Below are the code and all the weights of a small trained network. Each question names an input and a class and asks about switching units off, where a switched-off unit gives its printed mean instead of its output.

import numpy as np


def w(rows, s, z=0):
    codes = np.array(rows[::2]) - 128.0
    scale = np.full(codes.shape[1], s)
    scale[-1] = z or s
    return codes * scale


def norm(h):
    return h / np.sqrt((h * h).mean(-1, keepdims=True) + 1e-5)


def f(y):
    return np.maximum(y, 0)


def log_softmax(a):
    a = a - a.max(-1, keepdims=True)
    return a - np.log(np.exp(a).sum(-1, keepdims=True))


def net(x, mask):
    res = np.array(x, float).reshape(1, 5) / 4 @ E
    u = 0
    for l in range(2):
        y = f(norm(res) @ A[l][:, :-1].T + A[l][:, -1])
        res = res + np.where(mask[u : u + 5], y, B[l][:, -1]) @ B[l][:, :-1]
        u += 5
    return log_softmax(norm(res)[-1] @ U[:, :-1].T + U[:, -1])


A, B = {}, {}
E = w([
[115,92,55,39],'x0',
[136,133,128,135],'x1',
[127,2,121,118],'x2',
[87,155,122,149],'x3',
[85,112,167,66],'x4',
],0.009)
A[0] = w([
[161,135,104,194,224],'L0N0',
[69,128,184,66,60],'L0N1',
[82,138,143,152,227],'L0N2',
[75,130,252,75,47],'L0N3',
[148,121,221,173,7],'L0N4',
],0.014,0.002)
B[0] = w([
[228,160,116,126,254],'L0N0',
[236,189,88,195,224],'L0N1',
[185,120,237,77,194],'L0N2',
[255,126,97,164,242],'L0N3',
[23,188,126,18,232],'L0N4',
],0.0077,0.0053)
A[1] = w([
[125,124,129,129,94],'L1N0',
[148,132,138,80,43],'L1N1',
[114,214,105,62,119],'L1N2',
[167,247,255,140,252],'L1N3',
[55,132,62,136,133],'L1N4',
],0.0098,0.0031)
B[1] = w([
[146,166,101,154,128],'L1N0',
[159,245,85,146,136],'L1N1',
[81,66,229,144,174],'L1N2',
[153,101,224,87,248],'L1N3',
[181,151,128,105,135],'L1N4',
],0.012,0.013)
U = w([
[109,130,121,11,216],'0',
[127,60,141,135,253],'1',
[171,87,132,107,155],'2',
[146,106,132,69,151],'3',
[214,138,114,153,81],'4',
[76,107,118,152,1],'5',
[4,145,76,150,24],'6',
],0.015,0.0064)

Each question gives the input, the list of numbers given to net, and the class t.
The units are the neurons (one row each of A and B). Each row of codes is followed by its name. A weight is (code - 128) times the scale printed after its matrix; where a second scale follows, it is the last column's (A, B and U).
mask holds one flag per neuron, layer by layer. A switched-off neuron (its flag False) gives its mean, the last column of its row in B, instead of its output. The means were averaged over made-up inputs and are rounded, as every weight is.
A unit's drop is (log p(t) with every unit on - log p(t) with that unit switched off) / (log p(t) with every unit on - log p(t) with every unit switched off).
The circuit of an input: a set's keep is (log p(t) with only the set's units on - log p(t) with every unit switched off) / (log p(t) with every unit on - log p(t) with every unit switched off). Starting from all 10 units, units are removed one at a time, each time the one whose removal leaves the highest keep (on an exact tie, the one counted first), for as long as the keep stays at least 0.8.
circuit, biggest first: the units of the circuit, biggest drop first
top k neurons: the k neurons with the biggest drops, biggest first
top k neurons in layer l: the k neurons of layer l with the biggest drops, biggest first
drop of u: that unit's drop, to one decimal
input [-5,0,2,-6,8], class 4: circuit, biggest first	[L0N3]
input [-8,6,-2,-2,-5], class 0: circuit, biggest first	[L0N4, L1N3]
input [3,3,-1,2,7], class 4: circuit, biggest first	[L0N3, L0N1]
input [3,3,4,-6,7], class 4: circuit, biggest first	[L0N1, L1N3, L1N2, L0N4]
input [4,1,2,5,7], class 4: circuit, biggest first	[L0N1, L1N3, L0N3]
input [4,4,-7,3,7], class 1: top 2 neurons in layer 1	[L1N2, L1N3]
input [2,-7,3,-3,8], class 4: top 2 neurons	[L0N1, L1N3]
input [5,-3,-1,3,8], class 4: top 3 neurons	[L0N1, L0N3, L0N4]
input [4,0,-7,-2,-2], class 1: top 2 neurons	[L1N2, L0N4]
input [2,0,3,-1,4], class 4: top 3 neurons	[L1N3, L0N1, L1N2]
input [-8,-1,-3,3,-3], class 0: drop of L0N4	0.3
input [-8,-4,3,-1,-3], class 0: drop of L0N4	0.5
input [1,7,5,-2,8], class 4: drop of L0N3	0.2
input [-6,-2,0,-5,-4], class 0: circuit, biggest first	[L0N4]
